In the rows, zero is written as 128.
Each row has a class, written after it.
[126 154 127 193 156 103 133 183 146 150 145 125 172 176  98 103 115 116
 148 131 157 133 109 129 139  90 133 116 180 173  57 128 124 199 129 109
 201 134 138 171 126 125 114 138 198 114 130] | Z211
[145 122 131 117  96 132 114 113 106 126 111 114 113 131  87 155 140 139
 150 124 125 107 129 132 148 128 133 114 128 125 117 106 150 120 151 161
 123 115 140 130 158 142 134  98  74 116 146] | Z144
[141 118 137 114 142 126 100 145 147 102 132 116 153 128 120 146 114 133
 122 128 127 144 136 127 123 140 133 145 126 121 141 133 102 123 131 130
 125 131 130 126 119 120 116 132 129 143 141] | Z222
[ 99  98 121 105 130 151  72 125 160 137 109 158 139 159 148 102 148 133
 103  86 136 128 138 111 151 125 123 133 100 148 115 136 117 106 110 106
 168 130 122 132 123 107  80 140 141 118  71] | Z888
[114 109 101 115 137 129 102  61 133 119 114 126 147 159 167 143 121 100
 112 137 131 134 124 134 161 178 117 137 141 113 181 143 138 103 135 126
  99 120 161 110 154 131 124 139 129 146 142] | Z398
[103 146 158 116 139 143  82 134 160 164 174 162  95 139 133 109 140 129
 115 182 120 124 102 114 152 181 160 140  97 136 134 119 113 113 127  52
 139 122 171 142 106  71 129 127 172 139  93] | Z144
[124  94 142 152  61 156 127 141 107 173 120 153 115 146 152  99 158 119
 162  46 111 166 128  91  85 144 111 136 100 127 122 141 151 146 117  82
 162 140 114 155  86  86 135 104 231 182  87] | Z386
[116 119  71 185 114 114  91 195 125 117 139 113 146 147  84  47 101 145
  99 136 154 123 137 118 140 101 129 145 130 191  46 134  76 156 122  72
 166 145 148 131 106 121 142 170 157 143 120] | Z211
[145 133 120  71 146 108 124 157 141 146 142 117 119 136  71 120 120 129
 137 135 122 108 100 138 156 142 118 103 114 123 118 144 153 128 137 155
 121 147 131 137 143 137 125 149 112 150 136] | Z222
[161 129 141 143 136 109 143 129 105 109 138  84 131 152 113 123 136 127
 159 127 137 103 109 141 124 124 121 135 135 116 109 134 119 135 114 146
 127 129 132 154 147 143 137 135 171 133 136] | Z973
[133 117 132 145 112 137  79  81 151 118  79 172 122 151 122 105 154 132
 106 143 135 102 141 149 151 125 103 142 144 142 113 118 114 105 123 110
 148 138 139 117 101 112 116  89 132 148 107] | Z123
[148 114 129 130 115 124 157 123 140 155 122 128 137 113 107 128 132 143
 120 111 130 106 115 131 117 106  95 136 138 153 114 146 158 153 131 139
 141 123 117 159 127 153 140 114 125 118 142] | Z924
[102 122 193 152 172 101 144  60 159 136 135 119 167 130 166 160 108 104
 115 131 134 114 120 138  81 180 130 138 130 107 168 141 165 128 149 113
 154 152 147 183 117 130 124 106 136 140 114] | Z211
[127 127 162 102  71 125 124  33 161 137 105 146  82 144  91 131 164 135
  95 123 152 122 129 116 100  86 132 113 128 105 137 109 151 108 104 114
 167 109 156 108 131 106 111 172 127  94 110] | Z717
[159 197 108 147 218 122 106 171 158  88 173 116 166  92  71  88 117 116
 137 110 148 172 152 121 189 154 139 114 120 168  63 124 119  98  98 158
 168 166 133 184 117 123 133 158  40 125 130] | Z885
[117 125 115 114 192 141 135  76 117 115 174 148 145 116 198 108 109 146
 115 107 155 133 134 128 141 123 116 136 147 115 178 114 183 159 157 113
 115 146 134 119 146 115 143 150 114 146 137] | Z123
[122  88  94 134  78 130 111 100 138 139  79 135 150 140 109  66 149 131
 144 125 154  99 141 131 133  82 107 157 135 181  77 105 114 122 112 142
 146 148 103 117 109 147 106 136 104 128 155] | Z717
[ 92 116  81 141 132  91  78  88 143  81  89  96 142 122 119 132 148 108
 128 114 142 120 134 138 140 170 166 104 139  88 169 120 104 114 115 102
 101 112 114 119 151 145 142 113 114  93 126] | Z211
[129 108 115  97 117 134 126  81 119 116 118 146 110 153 161 113 129 126
 107 117 126 135 116 135 138 152 108 102 146 161 148 106 134  79 121 117
 140 165 148  88 111 149 128 148 138 160 118] | Z398
[159 116 163 162  99 124 154 182  68 136 118 121 102 159 137  68 115 131
  85 134 143 135  77 160  71 116  95 100 111 184 134 146 110 152 129 112
 122 181 117 119 131 166 176 170 133 200 177] | Z222
[103  89  90 159 128 105 125  77 122 146 104 118 128 132 156 108 133 115
 172 112 137  92 118 205 101 113 115 115 109  75 172 126 122 135 115 125
 114 151 110 147 160 168 144 129 188 141 122] | Z717
[113 118 139 141 103 118  69 146 163 142 107 146 141 150  91  95 115 127
  76 195 131 139  92  79 122 116 153 138  96 156 125 118  84 117 112  60
 160 102 144  88 124  69 127 168 182 134 126] | Z398
[126 116 133 135 158 133 116 112 137 111 125 113 145 114 137 116 126 140
 152 114 138 134 127 115 141 136 143 128 120 114 155 133 108 129 112 161
 150 135 138 162 151 143 126 117 151 129 134] | Z888
[130 132 175 152 124 144 102 168 139 152 147 114  97 156  77  98 146 130
 124 101 129 112  64 179  41 142 107  86 125 169 103 135  81  49  62  46
 142 155 117 127  92 170 171 132 188 116 116] | Z144
[143 142  99 121 147 155 119 160 111 186  87 116 109 136 163 147  96 149
  87 162 114 114 122  83 135 124 114  80  83 143 184 122 123 147 160 177
 112 120 146 111 128 115 110  89 107 108  98] | Z888
[ 97 138 137  84  42 114 144  83 165 163 112 156  75 152  42 103 155 106
  88 164 135 137 112 107 121  83 147  94 140 142 107 130 135 120  78  86
 160 131 120  79 143 110 131 220 124 104 127] | Z302
[151 113 181 133 108 133 132 173 140 168 133  81 126 156 141  92 152 108
 122  86 132 116  73 172 129 118 112 118  92 142 141 154 136 130 113  76
 212 149 115 206 149 172 132 116 165 147 120] | Z386
[ 82  77 123 129 122 112 160  37 153  75 100 129 146 111 139 116 134 144
 152 109 118 129 130 149  29 139 135 113 148  79 136 127 111 124 112 157
 102 162 137 147  94 145 124 160 197 155 113] | Z211
[125  94 118 120  56 109 142 123 141 147  73 173  91 142 122 151 123 123
 118 164  90  81 142 124  74 113 133 115 104  70 135 111  90 151 115 159
 121 134 131  87 133 101 150 155 220 138 126] | Z398
[141 148 119 129 160 117 100 130 119 140 115 143 127 134 130 154 116 136
 148 143 127  94 139 135 147 115 116 108 147 118 142 136 130 135 136 160
  97 120 124 103 145 146 116 115 130  93 132] | Z885
[155 120 128  96 153 112  92 113 146 105 111  95 147 119  72 112 131 117
 147 158 127 123 121 143 178 156 125 141 121 129 133 138 113  88 117 138
 132 123 130 129 129 154 127 112  93 140 148] | Z123
[116 134  87 111 148 142  84 130 120 112 152 135 124 149  89  94 113 137
 148 118 142 153 162  98 138 126 134 154 154 154  85 117 133 117 122 122
 135 131 157  92 129  89 135 167 101 120 147] | Z144
[142 138 139 130 111 102 145 104  99 143 144 145 154 134 199 108 108 122
  73 123 125 124 152 122 129  54 109  97 195 194 108 118 157 217 171  88
 163 119 150 100 113 125 136 165 133 113 167] | Z211
[102 105 132 160  91 130 161 139  87 147 105 118 116 122 125 115 127 112
 153 128 123 122 124 155  90 129 129 104 100 129 109 104 130 123 123 130
 110 154  91 123 129 154 141 119 127 145 118] | Z302
[100  82 126 132  83 129  68 139 127 162  83 146 149 181 209 118 108 119
  86 159 145  91 122 142 128 118 115 164  94 115 175 143 131 139 136  97
 145 131 113  98 163 152 113 114  77  94 128] | Z123
[113 108 108 130  91 136 111  55 146 126 102 128 129 123 157 136 103 100
 179 140 105 142 166 134 119 138 170  99 128 125 160  88 112 104 134 130
 106 151 111 132  99  83  98 142 124 110  74] | Z888
[122 119 132 134 129 135 107 135 138 148 117 163 144 127 143 139 133 128
 146 110 124 119 157 147 143 136 127 163 105 124 123 137 120 127 127 114
 150 122 120 151 125 136 106  96 138 113 107] | Z717
[116 125 151 117 124 127  79 119  98 142 120 165  97 122 120 133 130 104
 139 121 108 133 130 132 120 163 143 118 133 126 124 118 143 100 127 121
 110 152 129 131 129 110 171 121 194 128 106] | Z144
[130 116 123 102  79 112 119 121 126 135 102 138 125 124 168 111 132 138
  70 156 108 131 123 135 129  89  89 133 136 180 111 134 141 137 137 134
 156 141 138 129 120 142 138 159 133 147 102] | Z46
[101 158  58 171 169 144  88 133 134  99 102  82 157 110  84 132 125 120
 142 180 149 184 141  80 149 121 162 137 149 145  91  84 109 104 118 161
 106 119 117 100 121  62  98 126  73  77 131] | Z885
[148 101  85  86  80  83 137 117 152 186 133 126 103 158 135 131  85  88
 152 113  96  99 170 130 106 108 128  73  80  76 154 132 133 177 149 189
 103 191 109  95 106  69 121 184 116 176 103] | Z46
[152 128 129 132 123 115 165 102 109  93 161 116 119 114 116 103 136 135
 120  99 134 141 133 121 135 137 117 120 123 130 105 122 129 135 123 134
 158 140 156 142 130 126 145 156 163 168 138] | Z398
[116  85 120 146  82 133 137 128 120 163 111 123 160 140 202 138 142 106
  96 121 137 120 123 149 105 141 121 150  97 120 148 109 129 111 144 101
 120 125 106 156 128 158 125 126 117 139 114] | Z717
[116 151 136 103 137 110 126 121 123 111 119 104 119 109 117 142 113 101
 128 179 134 151 121 139 128 148 147 124 150 125 128 128 125 120 128 159
  93 162 112 126 128 122 142 143 105 101 137] | Z123
[165 111 180  91  66 112 233 164 112 132 153 100 108 145 128 188 133 125
 114 105  96 103 102 136  85 105 100 167  89  94  97 160 129 138 145 129
 133 122 127 190  88 185 117 100 183 152 100] | Z973
[142 149 155 137 114 126  80 166 152 104  78 139 101 128  62  74 118 135
  57 133 132  82  68  93 154 115 107 123  73 204  81 124 120 115 105 120
 176 164 144 144  81  95 155  84 123 142 107] | Z211
[183 147 168 135 135 125 152 147 106 142 156 118 125 124 108 124 119 143
  94  95 121  85 113 127  90 106 113  96 102 149  96 146 132 153 129 133
 141 133 140 167 133 144 148 138 136  99 134] | Z144
[121 113 108 133  84 122  95 139 119 112 110 127 131 140 140 137 102 129
 151 140 127 137 146 165 129 142 139 110 149 117 140 122 118 142 135 165
 117 163 112 132 146 162 121 104 126 100 126] | Z222
[129 133  69 147 180 141  94 122 189 125 127 165 146 172 124 143 126 155
 131 125 152 157 115  96 144 126 148 101 165 121 138 130 100 186 123 119
 134 146 156 140 110 114  93 105 166  99 106] | Z222
[126 108 135  90  76 117 153 100 127 140 102 146 111 121 146 153 131 119
  93 129  88  99 134 139 110 130 104 105 123 126 142 129 157 154 123 148
 131 123 120  83 144 156 145 137 105 122 134] | Z46
[119 144  96 127  54 130 151 145 117 112  92  84 164 105 146 122 119  97
 110 137 132 200 119  79 104 168 164 118 121 166 124 110 118 107 118 162
 135 188 106 166  93 130 116 140  46 124 132] | Z222
[121 119 118 125 126 183 131 122 134 160 150 167 118 117 129  81 129 177
 137 110 122 139  74 130 126  77 126 113 138 190 131  91 131 105 110  43
 175 143 137 119  81 116 118 124 218 157  94] | Z717
[126 153 120 111 144 137 105 105 152 131 144 146 115 114 105 125 132 148
 129 151 143 120 145 134 173  96 126 134 158 137 140 118 132 136 133 105
 134 117 120  97 127 111 117 114 115  97 128] | Z123
[168 136 157 122  48 137 137 125 103 125  95 127 128 141 128 133 103 125
 101 135 114 114 128 109 130  90 105 138 138 155 134 138 151 140 139 152
 118 113 128 143 128 130 144  91 118 133 150] | Z302
[116 148 159 165 222 122  72 185 156 139  97 164 140 186 173 158 152 131
 149 138 129 114  91 158 103 100 124 118 133 113 154 140  73 143 126  55
  90  80 109 126 110 102 105  58 204 109  99] | Z302
[ 84 141 133  63 171 100 115  87 166  58 155  93  73 112  73 134 168 133
 166 113 164 138 159 131 131 129 148 178 136  42  93 130 133 119 126 127
  94 101 167 147 130 136 139 140  96 101 132] | Z973
[102  99 136 136 118 144 121  66 134 141 132 170 138 118 180 125 157  99
 140  77 112 151 116 127 132 153 147 131 136 129 151 127 154  82 101  80
 155 162 125 141 118 115 132 149 156 154  89] | Z46
[109 102 110 120 176 102 166 102 165 110 159 162 173 186 179 128  89 125
 152  93 114 121 124 171  85 150 115  70 140  84 178 118 133 200 133 113
 135 134 123 124 148 149 123 156 191 183 118] | Z888
[127 107 150 148 134 130 109 169 118 158 121 152 163 139 204 136 163 135
  71 116 129 146 116 107 125 129  98 157 107 157 110 136 145 129 155  75
 155  96 126 169 124 147 121 111 150 121  85] | Z386
[142 134 116 119 171 117  73 121 162  91 115  83 156 122  78 126 150 137
 114 140 135 147 129 125 149 129 123 125 134 139 100 130 102 105 124 128
 127 114 127 134 113 100  98 125 113 136 120] | Z885
[166 157 133 106 164 145  83 183 152 107 122 123 122 149 123  96 145 119
 101 129 127 101  77 124 202 159 130 125  88 152  98 150 109  96 104 119
 132 123 154 185 108 149 105  97 108 101 102] | Z885
[116 110 121 148  88 121 153 167 126 159 146 120 161 162 121 122 116 119
 108 112 137 125 108 140 122 146  78 160 114 157 137 141 150 140 136 106
 142 110  94 114 133 113 123 139 162 208 130] | Z924
[135 146 172 122  90 110 144 157 149 109 155 167  57 156  60 150 121 128
 153 105 141 121 123 153  91 118 166 104 164  89 107 117 102  73  93 103
 139 139 151 104 116 141 151 163 134 112 129] | Z924
[135  87 150 187 141 101 145  93 146 122 109 129 149 176 134 157 154 132
 127 131 155 104 113  89  74 103 150 133 103  59 146 115 102 129 134 127
 117  79 126 147 147 112  96 126 161 110 110] | Z888
[127 121  83 165 178 105 109 223 129 149 141 127 175 164 151 136  89 112
 121 131 109 130  88 146 130 160 116 109  98 142 141 134 105 133 138  96
 115 166  79 145 130 114 139 102 190 169  82] | Z386
[128 113 152 144 104 124 129 143 125 146 136 117 136 134 123 128 161 140
 123  82 135  93 120 140 122  85 100 151 113 143 102 152 131  99 117  93
 163 102 119 136 127 134 114 148 129 117 118] | Z211
[149 111 105 136 177 158 131  87 166 122 122 139 172 153 139 134 158 165
 134  98 145 135 114  77 126 152 104 135 111 119 161 130 140 169 108 146
 144 115 114 126 121  73  85 121 158 139 100] | Z123
[134 109 112 119 128 104 125 106 132 120 138 129 112 130  94 144 139 122
 153  99 148 117 137 152 134 117 131 117 128  92 115 124 117 117 110 166
 106 147 111 124 144 152 135 144 143 109 132] | Z717
[137 101 130 164  94 110 132 110  76 144 103 131 119 129 200 148 132 119
 133 128 124 123 130 136 121 131 118 121  97 128 146 127 125 112 134 148
 134 161 119 129 146 146 136 113 116 109 117] | Z398
[148 118 133 121  92 101  68 114 142 152  60 115 163 172 167  90 122 104
  72 165 112 117 108 125 112 122 129  72 114 178 154 155  80 100  95 127
 157 138 106 144 125 144  84 138 156  66  81] | Z888
[111 106 109 111 147 131 103 115 139 160 136 132 153 120 177 112 139 142
 123 150 121 119 119 169 140 120  84 125 100 146 148 133 125 112 132 116
 111 137  93 110 113 122 101 143 139 143  87] | Z123
[135 125 158 154 105 116 148 128 130  99 148 123 138 126 135 151 116 108
 104 123 117 131 124 146  82 117 147 119 111  97  93 133 108 119 122 126
 103 149 110 160 104 112 114 142 137 107 104] | Z885
[100 138 104 147 145  94 100  93 166 112 134 117 149 151 117 138 128 130
 130 172 143 140 142 145 146 123 138 122 164 128 155 134 101 133 122 121
 133 112 125  99 143 116 103 143 118  96 132] | Z211
[150 145 127 168 144 119 120 156 154 127 137 106 135 133  97 149 141 134
 150 129 147 106 105 125 140 115 123 127 113  98 139 123 108 138 116 133
 122 106 116 144 137 136 136  98 133 127 147] | Z885
[130 127 137 144 122 122 143 165 113 128 118 124 139 126 128 159 131 110
 137 121 123 129 119 130 118 157 146 135 111 119 114 128 127 130 129 131
 130 141 106 158 134 147 118 108 120 103 118] | Z222
[143 119 205 110  85 164 161 155 121 140 156 127 163 145 182 113 107 121
  96 117 119 116 109 134 127 118 119 170 135 113 142 150 171 191 120 112
 218  98 149 166 163 169 127  94 164 101 180] | Z123
[107 109 139 124  97 123 195  96  68 110 112  85 102 122 146 181 158 102
 156  85 137 174 108 116  83 177 148 112 135  98 157 129 150  76 121 156
  89 145 100 142 157 168 148 143  82 125 129] | Z888
[138 126 129 121  79 146 121  54 172 109 109 154 108 186  75  74 133 132
 112 167 158 139 135 145 156 119  95 105 147 148 117  81 150 139 142 160
 144 134 164  95 101 101 103 163 111 208 123] | Z123
[139 125 155  96 134 139 161 111 136 147 137 134 119 136 143 141 128 140
 108 130 105 119 117 129 120 103  98 120 119 138 156 139 144 126 126 143
 152 119 120 128 135 118 112 124 144 131 121] | Z888
[110 129 201 145 107 124 113 167 118 136 139 158 127 136 165 125 144 143
 107 114 136 102 129 144 101 118  98 169 108 146 131 145 137  92 145  82
 127  95 116 125 117 128 136 122 103 144 133] | Z211
[144 134 138 117 112 122 120 229 130 110 126 129 162 128 103 117 112 132
 131 122 123 148 109 123 124 121 131 135 103 167  76 119 109 119 133 148
 136 157  91 161 101 120 112 139 128 159 116] | Z222
[142 107 177 182  64  98 141 197  94  83 118 114 146 143 132 118 113 156
 105 123 149  97 102 167  34 124 144  97 125 105  77 118  88 151 142 126
 118 146 135 168 149 190 153 146 119 140 151] | Z222
[105 129 135 135 125 141 118  99 123 156 105  89 111 116 138 127 163 124
 128 128 132 124  91 121 127 106 107 142 101 130 135 145 144 125 105 106
 134 114 123 158 129 105 123  96 174 106  94] | Z302
[131 126 168 137  82 145 141 157  92 114 110 118 133 132 133 147 133 152
  92 137 123 115 119 127 101 142 117 146 149 155 103 135 134  90 144 124
 123 119 137 126 151 155 133 106  61 121 155] | Z386
[146 137 116 112  65  96 133 123 138 124  95 118  87 127 114 139 129 135
 125 163  96  86 127 164 133 102 110  77 126 128 107 117 113 168 141 183
 116 146 132 126 115 132 128 102 130 132 103] | Z46
[132 127 122 162 128 127 169 138 133 133 171 136 117 137 141 117 115 114
 108 111 124 121  92 119 114 131 118 134 123 168 112 138 135 148 100  62
 145 154 122 137  98 126 173 139 131 104 130] | Z211
[123 119 139  78  87 128  64 133 167 141  87  96 128 130  44  78 172 171
 132 148 117 117 120 133 109  85  85 147 115 179  93 152  95  89  62 113
 230  93 143  95 139 162 117 143 105  95 160] | Z144
[123 118 113 131 141 126  89  75 139 120  88 141 172 145 146 147 117 122
 127 149 140 123 131 103 155 152 120 152 152 113 159 140 142 151 135 155
 121 124 137 124 139 120 110  88 142 117 131] | Z123
[ 86  56 136 120  76 126 132  71 170 110 109 166 150 137 151 136 133 134
 117 147  88 134 165 163  80 112 124 165 131  90 138 121 121 169 124 113
 161 107 119 101 140 116 109 158 197 162 109] | Z46
[157 145 144 125  93 123 103 148 117 125 124 109 123 135  99 125 125 125
 133 133 128  98 119 126 144 147 119 128 119 162  93 127 120 121 127 172
 128 151 134 164 125 130 141 106 126 125 131] | Z144
[155 133 103 142  99 129 198 215 113 130 136 151 134 169 136 120  79 139
 127  85 116 102  90 134  96 140  88 109 125 140 133 110 143 145 133 150
 140 156 122 134  93 157 151  80 163 210 132] | Z924
[134 150 165 142 123 123 131 125 112 133 123  89 133 145 150 136 135 111
 115 137 138  94 104 151 137 126 121 141 128 140 121 136 130 124 128 114
 139 124 131 170 137 156 114 101 151  98 108] | Z973
[116 160 108 158 143 148 153 150  80 156 135 133 148 122 178 128 108 137
 146 121 156 157 122  85 153 101 151 125 168 186 144 112 181 136 160 147
 135 143 112 148 142 135 113 132  89  74 124] | Z211
[135 143 144 122 169 150 124 111 196 102 100 213 120 162  85 141 108 154
 120 134 103 105 108  95 106  77 117 122 147 142  99 122  97 140 107 130
 135 115 155 123  68  78 100  96 226 116  86] | Z888
[126 139 149 112  89 120 123 158 139 165 128 108  89 113 139 130 145 139
 164  98 135 109 128 150  95  83 149 124  93  92 115 143 108 142 100 100
 177 127 142 172 132 145 123 146 137  57 106] | Z717
[ 82 153 113 143 120 147 151 145 153 154 159 136 105 151 176 169 120 121
 134 120 147 126 112 118 123  97 144 142 136 120 154 126 101 157 109  61
 122 131 116 129  98 126 103 105 207  75  74] | Z302
[106 117 133 140 101 148  60 126 117 136  73 189 140 121 187  91 126 158
  85 149 113 115 105 134 122  93  86 130 116 165 124 135 121 135 115  94
 153 130 142 103 105 124 134  91 164 120  99] | Z123
[143 164 169 120 128 100 198 169 129 131 163  86 124 138  67 153 109 122
  97 161 138  94  93 106  93 118 124 176 130 129  76 185 142 168 130 106
 104 104 130 197 150 123 146 156 156 102 135] | Z302
[116 121  72 145 106 111 126 132 148 121 121  97 179 117 158 126 107 146
 124 172 141 151 114 131 173 100 118 132 116 181 160 141 117 159 151 161
 112 147  99 139 140 152 123 126   4 119 164] | Z211
